Here is a tiny trained network, its code and every weight. The questions are about switching its units off for an input and a target symbol, where a switched-off unit gives its printed mean instead of its output.

import numpy as np


def w(rows, s, z=0):
    codes = np.array(rows[::2]) - 128.0
    scale = np.full(codes.shape[1], s)
    scale[-1] = z or s
    return codes * scale


def norm(h):
    return h / np.sqrt((h * h).mean(-1, keepdims=True) + 1e-5)


def f(y):
    return y / 2 * (1 + np.tanh(0.7978845608 * (y + 0.044715 * y**3)))


def softmax(a):
    e = np.exp(a - a.max(-1, keepdims=True))
    return e / e.sum(-1, keepdims=True)


def log_softmax(a):
    a = a - a.max(-1, keepdims=True)
    return a - np.log(np.exp(a).sum(-1, keepdims=True))


def net(x, mask):
    ids = ['εζηλσψ'.index(c) for c in x.split()]
    T = len(ids)
    res = E[ids] + P[:T]
    u = 0
    for l in range(2):
        q, k, v = (norm(res) @ M[l].T for M in (Q, K, V))
        z = softmax(np.where(np.tri(T) > 0, q @ k.T / 4**0.5, -1e9)) @ v
        res = res + np.where(mask[u], z, O[l][:, -1]) @ O[l][:, :-1]
        u += 1
        y = f(norm(res) @ A[l][:, :-1].T + A[l][:, -1])
        res = res + np.where(mask[u : u + 8], y, B[l][:, -1]) @ B[l][:, :-1]
        u += 8
    return log_softmax(norm(res)[-1] @ U[:, :-1].T + U[:, -1])


Q, K, V, O, A, B = {}, {}, {}, {}, {}, {}
E = w([
[173,100,148,116,195,144],'ε',
[91,207,53,49,209,209],'ζ',
[30,118,135,193,255,135],'η',
[198,32,128,195,145,150],'λ',
[193,174,202,212,146,84],'σ',
[172,96,74,199,112,9],'ψ',
],0.01)
P = w([
[128,118,104,90,70,121],'0',
[69,31,252,118,146,188],'1',
[2,184,148,240,151,155],'2',
[25,181,176,145,103,193],'3',
[94,115,161,180,116,172],'4',
[133,126,144,143,116,138],'5',
[128,188,92,132,145,145],'6',
[180,180,50,180,160,137],'7',
[244,132,90,170,172,139],'8',
[208,144,33,192,216,92],'9',
],0.0038)
Q[0] = w([
[118,206,141,62,68,222],'0.h0',
[102,56,149,40,120,253],'0.h0',
[167,176,47,208,231,189],'0.h0',
[179,178,163,74,9,135],'0.h0',
],0.0053)
K[0] = w([
[117,41,224,140,83,107],'0.h0',
[56,253,153,231,174,156],'0.h0',
[247,131,49,196,107,4],'0.h0',
[70,46,140,81,194,94],'0.h0',
],0.0054)
V[0] = w([
[219,187,84,126,144,84],'0.h0',
[163,129,221,172,126,107],'0.h0',
[138,2,68,112,87,156],'0.h0',
[63,129,93,160,79,186],'0.h0',
],0.006)
O[0] = w([
[25,134,217,55,9,21,155],'0.h0',
[164,202,210,181,184,57,227],'0.h0',
[8,38,132,101,162,254,6],'0.h0',
[91,105,42,186,84,109,71],'0.h0',
],0.0065,0.0017)
A[0] = w([
[135,93,148,177,56,49,48],'0.n0',
[119,195,104,199,177,118,56],'0.n1',
[58,173,101,179,195,99,114],'0.n2',
[94,113,165,117,116,46,180],'0.n3',
[88,222,124,85,118,193,126],'0.n4',
[160,239,90,144,176,103,112],'0.n5',
[215,68,68,173,96,118,248],'0.n6',
[107,127,69,140,255,96,24],'0.n7',
],0.0067,0.0012)
B[0] = w([
[128,129,182,109,175,136,152],'0.n0',
[188,108,111,126,55,156,222],'0.n1',
[215,175,121,123,85,160,253],'0.n2',
[70,133,179,146,109,125,160],'0.n3',
[114,125,165,228,129,44,153],'0.n4',
[196,123,131,198,68,154,212],'0.n5',
[79,159,112,203,148,64,156],'0.n6',
[254,170,86,107,83,203,251],'0.n7',
],0.0058,0.0062)
Q[1] = w([
[117,112,8,121,182,149],'1.h0',
[7,133,95,1,9,165],'1.h0',
[179,59,92,109,33,115],'1.h0',
[185,85,139,160,188,217],'1.h0',
],0.0046)
K[1] = w([
[124,96,206,120,161,127],'1.h0',
[254,197,159,176,179,90],'1.h0',
[198,178,151,120,129,166],'1.h0',
[83,156,105,151,140,55],'1.h0',
],0.0064)
V[1] = w([
[12,128,158,20,79,171],'1.h0',
[72,82,40,87,39,112],'1.h0',
[192,72,10,199,98,84],'1.h0',
[149,98,104,4,108,254],'1.h0',
],0.006)
O[1] = w([
[177,82,128,129,73,65,2],'1.h0',
[157,139,31,91,141,2,48],'1.h0',
[80,164,54,162,212,125,183],'1.h0',
[226,137,148,166,175,129,110],'1.h0',
],0.008,0.0066)
A[1] = w([
[181,140,131,100,61,158,123],'1.n0',
[55,167,59,209,55,165,252],'1.n1',
[184,198,67,106,121,158,169],'1.n2',
[181,237,29,179,114,122,225],'1.n3',
[151,151,129,76,150,106,18],'1.n4',
[125,93,193,112,61,165,119],'1.n5',
[42,128,160,142,254,134,110],'1.n6',
[176,27,110,123,170,84,100],'1.n7',
],0.0054,0.0033)
B[1] = w([
[136,97,155,81,114,181,137],'1.n0',
[48,46,65,62,162,99,224],'1.n1',
[179,96,163,59,176,75,193],'1.n2',
[85,83,194,93,129,88,255],'1.n3',
[192,164,176,115,149,105,106],'1.n4',
[103,77,94,53,150,150,142],'1.n5',
[127,255,80,129,127,128,166],'1.n6',
[68,151,130,132,197,112,115],'1.n7',
],0.0069,0.0067)
U = w([
[181,180,255,184,80,146,49],'ε',
[202,120,79,70,143,30,80],'ζ',
[110,188,88,192,173,201,123],'η',
[218,103,106,125,139,219,168],'λ',
[19,174,202,108,87,97,253],'σ',
[114,78,178,74,26,114,23],'ψ',
],0.0077,0.0027)

Each question gives the input, a string of symbols that net reads in full, and the target symbol t.
The units are the heads (4 rows each of Q, K, V and O) and the neurons (one row each of A and B). Each row of codes is followed by its name. A weight is (code - 128) times the scale printed after its matrix; where a second scale follows, it is the last column's (O, A, B and U).
mask holds one flag per unit, layer by layer, with each layer's heads first. A switched-off unit (its flag False) gives its mean, the last column of its rows in O or B, instead of its output. The means were averaged over made-up inputs and are rounded, as every weight is.
A unit's drop is (log p(t) with every unit on - log p(t) with that unit switched off) / (log p(t) with every unit on - log p(t) with every unit switched off).
The circuit of an input: a set's keep is (log p(t) with only the set's units on - log p(t) with every unit switched off) / (log p(t) with every unit on - log p(t) with every unit switched off). Starting from the 12 units with the biggest drops (on a tie, the unit counted first), units are removed one at a time, each time the one whose removal leaves the highest keep (on an exact tie, the one counted first), for as long as the keep stays at least 0.8.
circuit, biggest first: the units of the circuit, biggest drop first
most important unit: the unit with the biggest drop
top k neurons: the k neurons with the biggest drops, biggest first
k most important neurons of layer l: the k neurons of layer l with the biggest drops, biggest first
input η η σ λ η η ζ ζ ε, target η: most important unit -> 1.h0
input ψ η ψ η η ε σ η ε ψ, target ψ: circuit, biggest first -> 1.h0, 0.h0
input ζ ψ η ε η ε ζ ε, target ζ: top 3 neurons -> 0.n2, 0.n7, 0.n1
input ζ σ η η η λ ψ ψ ζ, target σ: circuit, biggest first -> 0.h0, 1.n3, 0.n4
input σ η ψ ε ε, target σ: circuit, biggest first -> 1.h0, 0.h0
input σ η η ψ ε ζ ζ σ, target σ: top 3 neurons -> 0.n7, 0.n4, 0.n2
input η σ ψ η ψ ε ψ η σ, target σ: top 2 neurons -> 0.n7, 0.n2
input ψ η ψ λ, target σ: top 3 neurons -> 0.n7, 0.n2, 0.n1
input σ ζ η ε ε ζ σ ψ ζ, target σ: top 2 neurons -> 0.n7, 0.n4
input η ζ σ η η, target ε: top 2 neurons -> 0.n2, 1.n3
input ε ψ ζ ε η σ λ, target ε: 2 most important neurons of layer 1 -> 1.n1, 1.n3
input ψ λ σ λ ζ, target ψ: 2 most important neurons of layer 0 -> 0.n4, 0.n7
input η ζ η ψ, target σ: 2 most important neurons of layer 0 -> 0.n6, 0.n7
input η ε ζ ψ σ, target η: circuit, biggest first -> 1.h0, 0.h0, 0.n4
input σ η σ η ζ, target ε: top 2 neurons -> 0.n5, 0.n6
input ψ ψ η η η ψ, target ψ: circuit, biggest first -> 0.h0
input λ η η ψ ζ ψ ε, target σ: top 2 neurons -> 0.n7, 0.n1
input η η ψ η σ, target η: top 2 neurons -> 0.n2, 0.n7
input ζ ψ η η, target ζ: top 2 neurons -> 0.n2, 0.n7
input η λ ζ η ε ψ η η ψ, target η: circuit, biggest first -> 1.h0
input λ η ζ, target λ: top 2 neurons -> 0.n6, 0.n5
input ε ζ η ζ, target ε: top 2 neurons -> 0.n4, 1.n1
input ε ζ ζ σ ψ η η η ψ, target ε: 3 most important neurons of layer 1 -> 1.n1, 1.n3, 1.n2
